Read these off the table that follows.
1) Report the entry just left of 5.6.
2) Report the 3rd smallest entry.
3) Report the 2nd smallest entry.
4) Report the entry just left of -13.8.
5) Report the 3rd largest entry.
6) Report the entry just left of -3.8.
[[24.4, 29.3, -13.0, 42.1, 32.5, -43.7], [23.4, 23.8, -13.8, 40.2, 31.9, -49.5], [-21.6, 5.6, 62.5, 15.0, -17.1, -38.1], [-6.5, -31.5, -14.1, -27.7, -46.8, 46.3], [-30.1, -27.5, 27.0, -57.2, 30.9, -1.0], [-22.6, -3.8, 23.8, -27.5, -26.4, 61.2], [30.1, 11.5, -33.6, 36.1, 21.7, -50.0], [-25.5, -45.6, 15.6, -57.9, 4.7, -4.1]]
1) -21.6
2) -50.0
3) -57.2
4) 23.8
5) 46.3
6) -22.6

arr =
0.8	1.7	-2.4	-0.3	0.1	0.2	0.4
10.8	-3.8	-2.4	-15.6	-8.9	4.7	5.2
2.9	3.7	18.7	-14.6	25.9	12.9	-11.0
-35.7	14.0	-6.0	50.0	22.0	-15.4	4.9
-4.8	-1.4	-2.7	-3.4	-2.4	0.8	-0.3
-9.9	3.3	2.4	9.4	6.2	-4.6	-2.7
-2.9	1.1	-3.4	-5.8	-0.5	-3.6	-2.8
6.5	-3.4	6.8	11.4	-2.6	-3.7	-4.0
-8.9	11.3	-32.1	19.9	-40.4	-17.8	23.9
-2.7	2.3	-2.6	-4.5	1.0	3.5	6.9
-2.3	0.0	-3.1	-2.2	-1.0	0.3	-0.5
-7.8	4.3	-0.3	11.3	11.7	-1.7	-3.4
-5.0	4.7	-0.2	8.4	13.4	0.7	2.5
-6.5	5.9	-6.1	-11.0	1.4	-2.7	4.3
1.3	6.2	37.3	-41.6	52.0	25.9	-25.9
What is the 3rd entry on the diagonal from the top-right corner?
Answer: 25.9
The top-right entry is 0.4
What is the largest entry in the first column?
Answer: 10.8
The fourth entry from the end, reading row by row is -41.6
What is the last entry, reading row by row?
Answer: -25.9
The entry directly below the centre entry is 19.9
What is the fifth entry from the end, reading row by row?
Answer: 37.3
The 2nd smallest entry is -40.4
What is the 1st entry on the main diagonal?
Answer: 0.8
The 3rd entry, reading row by row is -2.4
What is the largest entry in the last row?
Answer: 52.0
The second entry from the end, reading row by row -> 25.9
What is the third smallest entry?
Answer: -35.7
The entry just right of the centre entry: -2.6
What is the entry just right of -6.0?
Answer: 50.0
What is the fourth entry in reading order?
Answer: -0.3
What is the entry just left of -5.8?
Answer: -3.4
What is the largest entry in the last column?
Answer: 23.9
What is the entry just right of -5.8?
Answer: -0.5
What is the entry directly below -1.0?
Answer: 11.7
What is the largest entry in the first row?
Answer: 1.7
The bottom-left entry -> 1.3
The entry directly above the smallest entry: -11.0
The second entry on the diagonal from the top-right corner: 4.7
The fifth entry, reading row by row is 0.1
The entry at the centre: 11.4
The entry just left of the centre entry -> 6.8
The entry directly above the largest entry is 1.4
What is the entry just left of 3.5?
Answer: 1.0
The entry directly above the centre entry: -5.8

[[  0.0 -10.0   1.2  -9.4   5.8  11.5   2.9  -1.9   5.5   4.0   1.6 -12.0]
 [-14.5  10.1  -6.2 -11.1  -5.6 -29.5 -19.3   2.9 -17.9 -35.5  21.8   4.9]
 [ 15.0 -11.9   3.2   0.2   9.0  26.1  21.4  -4.3  12.8  22.9 -17.1  -7.0]
 [-10.3   5.3  -5.6 -15.0  -2.3 -17.6 -11.3   4.7 -13.1 -25.9  21.2  -1.0]
 [ 10.9 -12.4   2.7  -3.1   8.8  23.3  17.1  -5.2  11.1  17.2 -13.3  -7.9]
 [ -4.4  -4.9  -1.5 -13.3   2.6   1.5  -2.4   2.4  -0.9  -6.1  11.9 -10.3]
 [-27.2  15.5  -8.2  -1.9 -17.3 -49.9 -37.5  -7.7 -20.4 -50.3  20.3  18.3]
 [  4.3 -11.7   2.2  -7.0   7.6  17.3   8.7  -4.5   8.3   9.5  -5.7 -10.5]
 [ -8.7   2.7  -5.0 -15.4  -1.1 -12.6  -8.5   4.9 -10.3 -21.1  19.9  -3.7]
 [ 10.6 -12.2   2.7  -3.4   8.8  22.8  16.6  -5.3  10.8  16.6 -12.9  -8.1]
 [ 27.1  -6.1  10.1  20.6   9.5  39.1  31.1   7.2  19.9  54.3 -28.2  -6.3]
 [ -6.3  -1.7  -3.3 -14.8   0.8  -4.5  -4.9   3.9  -5.2 -12.8  16.2  -7.9]]
Rows and columns are numbered from 1.
The entry directly below 17.1 is -2.4
The entry directly above 0.8 is 9.5
Find the entry in row 3 and column 2.
A: -11.9
The entry just right of 10.9 is -12.4
Find the entry in row 2 and column 1.
A: -14.5
The top entry of the column that holds the smallest entry -> 4.0
The entry directly above the smallest entry is -6.1
The entry in row 3 and column 1 is 15.0
Find the entry directly above 17.1.
A: -11.3
Find the entry just left of -49.9.
A: -17.3
The entry at row 3, column 3 is 3.2
Find the entry in row 1 and column 3.
A: 1.2
Find the entry just right of 54.3.
A: -28.2
The bottom entry of the column that holds the largest entry -> -12.8
Find the entry just left of 15.5.
A: -27.2
The entry just right of 15.5: -8.2
Find the entry directly below the smallest entry.
A: 9.5
Find the entry directly above the largest entry.
A: 16.6
The entry in the bottom-right corner is -7.9
Find the entry just right of 0.2.
A: 9.0
The entry directly below -20.4 -> 8.3
The entry directly above 17.3: -49.9
The top-right entry -> -12.0
The entry just right of 4.3: -11.7
The entry in the bottom-left corner -> -6.3
Find the entry at row 1, column 2.
A: -10.0
The entry just left of 7.2 is 31.1
Find the entry at row 1, column 1.
A: 0.0
The entry directly below -7.7: -4.5
The entry just right of 1.2 is -9.4

Questions about the row below.
1) Find the 3rd entry from the left.
2) Find the third entry from the right.
3) Find the 1st entry.
4) Find the last entry.
5) Find the 3rd smallest entry.
6) Find the 2nd entry from the left.
7) Find the entry just left of 203.6.
8) Find the fourth entry from the end.
[-182.0, 39.0, 168.8, -24.9, 72.3, 203.6, -35.1, 50.2, 33.2, 114.4, -45.1, 6.7]
1) 168.8
2) 114.4
3) -182.0
4) 6.7
5) -35.1
6) 39.0
7) 72.3
8) 33.2

Read these off the row that follows.
1) Give the entry just left of -0.7.
2) Give the entry just left of -54.7.
3) Give the entry just left of -42.8.
4) Give the centre entry.
array([-27.4,  -0.7,  55.1,   9.6,  40.2, -54.7, -11.3,  57.7,  -0.4,
       -42.8,  54.1,   2.9,  -8.2,  48.3,  59.5])
1) -27.4
2) 40.2
3) -0.4
4) 57.7

Read these off the row that follows.
1) What is the entry just right of -59.1?
2) What is the entry just left of -4.9?
3) What is the entry just left of 37.4?
[-25.3   3.3  34.4 -15.7   3.4  -4.9  -9.3  28.4 -15.2  14.8 -59.1  37.4
  35.1]
1) 37.4
2) 3.4
3) -59.1

M =
[[ -1.8   2.1  -7.0  -3.5  -1.2  17.1  16.2  -0.5   3.9  -0.5  -4.6  -4.7]
 [ -0.7  -0.7  -8.9 -13.8   0.0  59.8  25.3   0.2   3.4  -1.2  -5.0 -19.3]
 [ -3.2   3.3 -22.7 -23.9  -1.7  50.0  26.3  -0.4   7.2   0.4 -22.8 -18.7]
 [  0.3   0.1  -6.7  -5.3  -0.6  19.3  48.9  -0.6  10.8  -1.5  -4.4
  -25.1]]
Read off the entry just right of the largest entry.
25.3
The maximum is 59.8
Read off the entry just right of 3.3.
-22.7
The entry just left of 59.8 -> 0.0
The entry just left of -1.7: -23.9
The entry just left of -22.8 -> 0.4
The entry just right of -1.5 is -4.4
Read off the entry just right of -0.4.
7.2

grid = [ 10.7  11.4  12.2  14.6  29.4 -57.1]
The entry just left of 11.4? 10.7
The entry just right of 11.4? 12.2
